[113 164 141 141 141] = gez
[ 67 222 161 140 162] = moso
[140 141 130 164 141] = gesaf
[142 133 128 109 137] = pasi
q: [142 133 128 109 137]
pasi
q: [164 141 141 141]
gez
succ: [67]
[222]

[141  72 118 206 140  56 226  52]  Keke
[111 121 116 104 126 124 114 125]  sogim
[61 81 79 47 86 87 87 91]  Nadur
[69 90 86 57 95 94 91 98]  zoni
[124 128 125 119  85 130 119 131]  gez
succ: [226]
[52]
succ: [140]
[56]
succ: [81]
[79]

[148 106 161  67 114 184 144 129 116 140 168  44 182]  moso
[ 46  83  95 100 125 141 209 116  87 124 140 110 107]  zoni
[145 148  91 142 110 128 105  78 144 136 110 115 123]  sedo
[119 122 141 137  78 151 132 158 117 138 150  86 140]  dak
succ: [86]
[140]
succ: [145]
[148]
q: [ 67 114 184 144 129 116]
moso

[122 155 116 146 141  98 136  81]  pasi
[133 170 166 146 111 104 131 112]  gesaf
[ 43  53 120 207 195 113  65 129]  moso
[ 68  37 131 170 166 146  66 181]  zubu
[130 144 108 132 132  99 126  97]  nez
[220 184 140  33  50 161 183 161]  gez
[199 178 136  56  69 148 174 144]  sogim
[128 163 100 142 206  81 133  67]  Keke
q: [131 170 166 146]
zubu
q: [133 170 166 146 111 104 131]
gesaf
q: [140  33  50]
gez
q: [ 56  69 148]
sogim
succ: [207]
[195]
q: [122 155]
pasi
succ: [220]
[184]

[117 210 169 145 138 130] -> nez
[158 129  76 112 134  96] -> Nadur
[117 210 169 145 138  90] -> gesaf
[123  73  95  93 162 115] -> Keke
[103 147 121 121 152 129] -> gez
[123  73 130  93  87 115] -> pasi
q: [158 129]
Nadur
succ: [76]
[112]
succ: [162]
[115]
q: [ 95  93 162 115]
Keke
succ: [103]
[147]

[135 194  87  66 196 158 211 138  85]  Keke
[145 219  93  51 225 152 220 151  78]  pasi
[119 105 123 142 101 134 120 116 134]  gesaf
[128  76 177 182  78  90  45 128 169]  gez
[121  66 167 186  89  99  49 119 170]  moso
[126 135 116 118 135 137 145 126 119]  dak
[105 123 101 134 119 142  77 140  93]  nez
succ: [90]
[45]
succ: [219]
[93]
succ: [194]
[87]
q: [142 101]
gesaf
q: [119 105 123 142 101 134 120]
gesaf
succ: [89]
[99]

[ 83 142 114 209]  gesaf
[125 219 107 135]  sedo
[134  27 121 152]  zubu
[139 127 122 104]  moso
[157  33 210  98]  dak
succ: [219]
[107]
q: [157  33 210]
dak
succ: [142]
[114]

[118 156 128 131  88 138 136] : pasi
[217 142 104  70 125 104 106] : Nadur
[183 144 103 156  77 110 118] : zoni
[101 175 126 138  76  88 128] : gez
[101 111 135 167 103 139 141] : Keke
succ: [77]
[110]
q: [139 141]
Keke
succ: [111]
[135]
succ: [183]
[144]
q: [131  88 138]
pasi
succ: [126]
[138]

[ 59  49 158  50] : gez
[113 179  45 102] : gesaf
[ 46 102 232 145] : nez
[ 81 126  81  72] : sedo
[81 64 81 72] : moso
q: [ 45 102]
gesaf
succ: [179]
[45]

[146  93 137  45 102 105 146 126 131 117 172 105 129 117 134 101 120 139
 143 122 120 110 129 123 137 123 141 124 133 121 129  71 135 124  97 112
 104 122 143 120 123 129 140 122 143 116] = Nadur
[132  93 103 110 102 127 146 126 131 117 157 105 129 133 134 115 120 139
 213 129 120 110 152 121 137 191  80  88 133 121 129 136 143 124 152 143
 104 122 143 165 123 129 123 122 143 126] = pasi
[122  93 137 110 102 127 131 126 131 117 157 105 129 117 134 115 120 142
 143 122 124 128 115 121 137 123 141 124 133 121 129 136 135 124 113 143
 104 122 143 129 123 129 140 122 143 116] = gez
[136 137 123 141 124 130 121 125 136 117 157 105 129 127 134 115 120 158
 143 122 118 117 115 121 137 126 113 124 174 121 129 136 135 124 130 143
 104 122 146 128 123 136 140 122 143 116] = gesaf
[122 130 137 110 102 168 146 126 131 117  77 105 129 117 134 115 120 139
 143 122 120 110 115 135 137 123 141 124 133 121 180 136 135 124 113 143
 114 114 143 120 127 129 182 122 172 116] = zoni
[121 148 117 104 100 127 146 126 131 117 157 105 129 117 134 115 120 139
 143 122 124 110  61 121 137 123 141 124 133 121 129 159 135 109 113 143
 104 122 143 120 123 189 140 122 143 116] = sedo
[122  93 137 130 126 127  88 126 131 117 157 105 129 161 134 115 120 132
 143 123 120 110 115  75 137 123 130 124 133 121 129 130 135 124 113  47
 104 122 143 120 126 129 134 122 124 116] = zubu
[122  93 137  72 102 127 146 129 131 117 157 105 129 117 134 113 120 139
 143 113 120 110 115 121 137 123 141 105 133 121 129 136 135 124 113 143
 104 122 143 120 118  96 140 122 143 116] = moso
[122 129 137 110  99 127 147 126 131  88 127 105 129 117 134 115 120 139
 136 110 120 110 115 164 127 123 141 124 133 121 135 136 135 124 113 143
 104 122 143 120 123 143 148 117 143 116] = dak
[122  93 144 110 103 128 153 126 131 121 147 106 129 117 134 115 120 139
 143 122 120 110 115 136 137 123 141 124 133 121 125 136 109 123 113 143
 138 122 143 106  90 129 140 122 126 116] = nez
[122 104 137 110 102 107 146 126 131  80 157 105 129 117 157 115 120 139
 143 122 120 110 101 121 137 123 141 124 133 121 129 136 135 124 113 143
 104 121 143 120 123 129 152 122 143 116] = Keke
q: [122  93 137  72 102 127 146 129 131 117 157 105 129 117 134 113 120 139
 143 113 120 110 115 121 137 123 141 105 133 121 129 136 135 124 113 143
 104 122 143 120 118  96 140 122 143 116]
moso
q: [136 137 123 141 124 133 121 125 136]
nez

